Below are the code and all the weights of a small trained network. Each question names an input and a class and asks about switching units off, where a switched-off unit gives its printed mean instead of its output.

import numpy as np


def w(rows, s, z=0):
    codes = np.array(rows[::2]) - 128.0
    scale = np.full(codes.shape[1], s)
    scale[-1] = z or s
    return codes * scale


def norm(h):
    return h / np.sqrt((h * h).mean(-1, keepdims=True) + 1e-5)


def f(y):
    return np.maximum(y, 0)


def log_softmax(a):
    a = a - a.max(-1, keepdims=True)
    return a - np.log(np.exp(a).sum(-1, keepdims=True))


def net(x, mask):
    res = np.array(x, float).reshape(1, 4) / 4 @ E
    u = 0
    for l in range(2):
        y = f(norm(res) @ A[l][:, :-1].T + A[l][:, -1])
        res = res + np.where(mask[u : u + 8], y, B[l][:, -1]) @ B[l][:, :-1]
        u += 8
    return log_softmax(norm(res)[-1] @ U[:, :-1].T + U[:, -1])


A, B = {}, {}
E = w([
[65,65,107,65,100,137,228,188,108,179,205],'x0',
[111,95,228,93,131,115,60,127,146,68,96],'x1',
[163,61,127,106,72,75,124,158,99,83,114],'x2',
[35,135,89,107,49,81,59,1,179,167,165],'x3',
],0.0052)
A[0] = w([
[96,113,125,63,117,140,164,93,141,116,136,160],'0.n0',
[121,207,133,196,145,143,125,89,130,119,45,38],'0.n1',
[108,102,181,141,129,98,103,141,124,47,74,132],'0.n2',
[162,151,140,152,140,196,94,132,185,186,211,33],'0.n3',
[106,191,146,77,139,182,254,189,62,128,152,191],'0.n4',
[89,112,82,124,132,104,146,72,123,186,214,1],'0.n5',
[140,180,142,138,130,124,91,103,160,89,112,76],'0.n6',
[152,125,76,194,110,140,173,107,125,133,99,224],'0.n7',
],0.0068,0.0027)
B[0] = w([
[98,111,49,191,113,216,76,185,133,98,78,178],'0.n0',
[175,203,119,61,144,208,23,94,190,140,123,197],'0.n1',
[179,79,169,129,99,156,254,74,105,152,147,193],'0.n2',
[34,92,133,116,176,133,149,116,41,47,163,157],'0.n3',
[69,57,114,247,227,75,108,145,97,103,161,255],'0.n4',
[206,114,154,90,58,85,149,147,193,158,18,199],'0.n5',
[141,140,159,126,122,171,170,189,161,101,243,181],'0.n6',
[142,123,82,211,163,88,115,158,118,113,189,197],'0.n7',
],0.0055,0.0073)
A[1] = w([
[171,167,134,118,115,81,94,82,81,84,178,104],'1.n0',
[51,164,113,29,106,132,82,91,195,147,85,1],'1.n1',
[175,214,181,181,199,169,85,144,96,102,80,103],'1.n2',
[2,85,138,52,97,163,128,160,131,106,113,178],'1.n3',
[175,237,154,100,141,169,82,108,155,94,165,15],'1.n4',
[123,213,76,138,153,100,120,70,157,158,155,118],'1.n5',
[149,125,220,153,177,135,104,108,141,100,118,162],'1.n6',
[140,138,163,86,140,68,196,97,63,140,93,68],'1.n7',
],0.0072,0.0024)
B[1] = w([
[128,128,154,145,204,139,182,149,138,78,156,178],'1.n0',
[140,152,114,105,173,131,125,134,92,196,54,204],'1.n1',
[101,136,97,126,29,102,83,130,183,170,141,255],'1.n2',
[130,181,122,142,199,166,88,144,106,114,153,214],'1.n3',
[135,254,194,47,98,221,69,39,177,98,214,238],'1.n4',
[131,96,177,139,156,141,122,174,92,89,190,211],'1.n5',
[113,153,118,86,93,104,177,76,122,130,121,230],'1.n6',
[91,130,205,123,105,77,121,127,161,129,39,139],'1.n7',
],0.0084,0.0057)
U = w([
[101,78,96,210,227,127,134,213,70,98,177,255],'0',
[154,205,166,78,110,190,96,60,150,95,169,222],'1',
[98,158,80,63,147,161,72,133,93,209,8,13],'2',
[150,61,202,103,100,82,237,110,96,78,62,40],'3',
[166,120,38,167,36,63,137,159,170,166,102,44],'4',
],0.011,0.0022)

Each question gives the input, the list of numbers given to net, and the class t.
The units are the neurons (one row each of A and B). Each row of codes is followed by its name. A weight is (code - 128) times the scale printed after its matrix; where a second scale follows, it is the last column's (A, B and U).
mask holds one flag per neuron, layer by layer. A switched-off neuron (its flag False) gives its mean, the last column of its row in B, instead of its output. The means were averaged over made-up inputs and are rounded, as every weight is.
A unit's drop is (log p(t) with every unit on - log p(t) with that unit switched off) / (log p(t) with every unit on - log p(t) with every unit switched off).
The circuit of an input: a set's keep is (log p(t) with only the set's units on - log p(t) with every unit switched off) / (log p(t) with every unit on - log p(t) with every unit switched off). Starting from the 12 units with the biggest drops (on a tie, the unit counted first), units are removed one at a time, each time the one whose removal leaves the highest keep (on an exact tie, the one counted first), for as long as the keep stays at least 0.8.
circuit, biggest first: the units of the circuit, biggest drop first
unit that matters most: the unit with the biggest drop
k most important neurons: the k neurons with the biggest drops, biggest first
k most important neurons of layer l: the k neurons of layer l with the biggest drops, biggest first
drop of u: that unit's drop, to one decimal
input [-4,4,8,5], class 3: circuit, biggest first : 1.n4, 0.n2
input [3,4,6,-1], class 3: 2 most important neurons : 0.n2, 1.n7
input [8,7,7,4], class 0: circuit, biggest first : 1.n3, 1.n4
input [-3,5,4,-2], class 3: most important neuron of layer 0 : 0.n2
input [-1,-7,-2,4], class 0: circuit, biggest first : 1.n5, 1.n4
input [0,-4,-6,7], class 2: circuit, biggest first : 1.n1, 0.n5, 1.n4
input [5,5,6,2], class 0: 3 most important neurons : 1.n4, 1.n3, 0.n0
input [3,-4,-3,6], class 2: 2 most important neurons of layer 0 : 0.n5, 0.n4
input [2,1,8,5], class 2: 2 most important neurons of layer 0 : 0.n4, 0.n7
input [6,-7,-2,8], class 4: 2 most important neurons of layer 0 : 0.n5, 0.n1
input [5,8,4,1], class 0: 2 most important neurons : 1.n3, 1.n4
input [-7,3,6,-8], class 3: 3 most important neurons : 0.n2, 1.n4, 1.n3
input [-2,2,8,5], class 3: 2 most important neurons of layer 1 : 1.n4, 1.n2
input [8,-4,-5,5], class 0: 3 most important neurons : 1.n2, 1.n3, 0.n4
input [4,-6,-4,7], class 2: 2 most important neurons of layer 1 : 1.n1, 1.n2
input [2,-1,4,7], class 2: unit that matters most : 1.n1
input [-1,0,3,-4], class 3: 2 most important neurons : 0.n2, 0.n0
input [0,4,-8,8], class 2: 2 most important neurons : 1.n1, 0.n5
input [8,-5,0,7], class 4: 3 most important neurons of layer 0 : 0.n5, 0.n1, 0.n3
input [1,-5,2,0], class 0: unit that matters most : 1.n2
input [-4,-1,5,-8], class 4: 2 most important neurons of layer 1 : 1.n2, 1.n5
input [8,-8,-5,3], class 0: drop of 0.n3 : 0.1
input [-4,-4,5,-3], class 4: drop of 1.n2 : 0.3
